Here is a tiny trained network, its code and every weight. The questions are about switching its units off for an input and a class, where a switched-off unit gives its printed mean instead of its output.

import numpy as np


def w(rows, s, z=0):
    codes = np.array(rows[::2]) - 128.0
    scale = np.full(codes.shape[1], s)
    scale[-1] = z or s
    return codes * scale


def f(y):
    return np.maximum(y, 0)


def log_softmax(a):
    a = a - a.max(-1, keepdims=True)
    return a - np.log(np.exp(a).sum(-1, keepdims=True))


def net(x, mask):
    res = np.array(x, float).reshape(1, 6) / 4 @ E
    y = f(res @ A[0][:, :-1].T + A[0][:, -1])
    res = res + np.where(mask, y, B[0][:, -1]) @ B[0][:, :-1]
    return log_softmax(res[-1] @ U[:, :-1].T + U[:, -1])


A, B = {}, {}
E = w([
[152,178,141,153,86,71,168,178,136,121,137],'x0',
[191,92,137,100,137,128,62,155,47,172,195],'x1',
[159,67,176,83,111,115,32,150,121,91,101],'x2',
[110,102,69,26,181,187,182,94,130,42,145],'x3',
[147,92,137,209,206,122,111,122,23,87,172],'x4',
[2,85,251,172,58,134,200,190,161,115,191],'x5',
],0.0092)
A[0] = w([
[139,59,161,71,178,98,53,183,135,152,82,214],'N0',
[79,119,107,246,48,16,136,186,144,137,190,196],'N1',
[204,148,91,2,104,138,114,61,145,122,73,215],'N2',
[140,185,61,81,132,60,73,99,187,152,8,179],'N3',
[50,127,168,189,124,109,207,237,151,163,160,250],'N4',
[97,160,220,213,81,108,183,198,124,137,104,169],'N5',
[229,128,47,22,197,230,114,128,110,117,151,201],'N6',
[107,102,132,129,107,66,85,160,81,37,236,177],'N7',
[43,163,117,235,96,111,170,89,65,134,163,250],'N8',
[160,79,106,93,157,157,86,140,64,125,210,201],'N9',
[33,14,137,46,153,178,171,120,138,75,122,220],'N10',
[125,14,226,148,51,65,4,190,64,100,205,208],'N11',
],0.0069,0.0023)
B[0] = w([
[151,138,141,86,100,127,27,151,123,70,120,186],'N0',
[158,60,173,158,226,102,196,166,239,182,95,226],'N1',
[198,196,116,119,52,114,87,53,158,75,113,215],'N2',
[233,165,115,104,66,199,137,81,192,95,2,206],'N3',
[100,158,156,225,124,104,152,243,161,158,139,243],'N4',
[66,107,142,149,178,122,145,229,170,203,118,229],'N5',
[192,134,13,139,127,51,96,65,138,76,157,238],'N6',
[93,102,191,168,155,124,121,126,111,77,165,185],'N7',
[166,87,118,113,249,235,173,178,193,149,91,208],'N8',
[148,80,119,148,192,93,107,96,84,60,199,202],'N9',
[3,142,126,149,37,159,127,125,109,87,178,217],'N10',
[118,70,220,113,139,117,31,172,101,124,145,252],'N11',
],0.008,0.013)
U = w([
[133,87,197,99,137,108,38,144,49,108,161,75],'0',
[151,135,91,126,244,222,166,99,100,153,126,251],'1',
[154,152,36,118,126,20,98,81,94,100,201,72],'2',
[32,147,125,151,76,223,173,142,141,88,178,85],'3',
[106,122,182,207,183,89,176,163,203,232,108,59],'4',
[162,187,100,81,35,185,107,85,155,98,2,149],'5',
],0.0094,0.0011)

Each question gives the input, the list of numbers given to net, and the class t.
The units are the neurons (one row each of A and B). Each row of codes is followed by its name. A weight is (code - 128) times the scale printed after its matrix; where a second scale follows, it is the last column's (A, B and U).
mask holds one flag per neuron, in row order. A switched-off neuron (its flag False) gives its mean, the last column of its row in B, instead of its output. The means were averaged over made-up inputs and are rounded, as every weight is.
A unit's drop is (log p(t) with every unit on - log p(t) with that unit switched off) / (log p(t) with every unit on - log p(t) with every unit switched off).
The circuit of an input: a set's keep is (log p(t) with only the set's units on - log p(t) with every unit switched off) / (log p(t) with every unit on - log p(t) with every unit switched off). Starting from all 12 units, units are removed one at a time, each time the one whose removal leaves the highest keep (on an exact tie, the one counted first), for as long as the keep stays at least 0.8.
units of the circuit, in order: the units of the circuit, biggest drop first
top k neurons: the k neurons with the biggest drops, biggest first
drop of u: that unit's drop, to one decimal
input [0,4,-8,-3,7,-8], class 2: units of the circuit, in order	(N6)
input [6,3,-5,0,7,-3], class 1: units of the circuit, in order	(N8; N4)
input [-4,1,5,8,-7,3], class 5: top 3 neurons	(N2; N4; N5)
input [7,-7,-4,-5,8,-8], class 1: units of the circuit, in order	(N4; N8)
input [0,4,-3,3,-1,3], class 3: units of the circuit, in order	(N1; N11)
input [-5,-3,-5,1,0,3], class 3: top 4 neurons	(N1; N10; N5; N11)
input [-6,-7,6,-1,6,4], class 3: top 3 neurons	(N10; N9; N6)
input [7,8,8,6,-5,-8], class 2: top 2 neurons	(N6; N9)
input [4,-8,7,-1,-1,0], class 5: top 2 neurons	(N3; N4)
input [-2,-3,-8,3,4,-7], class 2: drop of N6	1.0
input [-8,-3,-2,-4,8,-1], class 1: drop of N4	0.1
input [-7,-1,7,3,-4,5], class 3: drop of N6	0.2
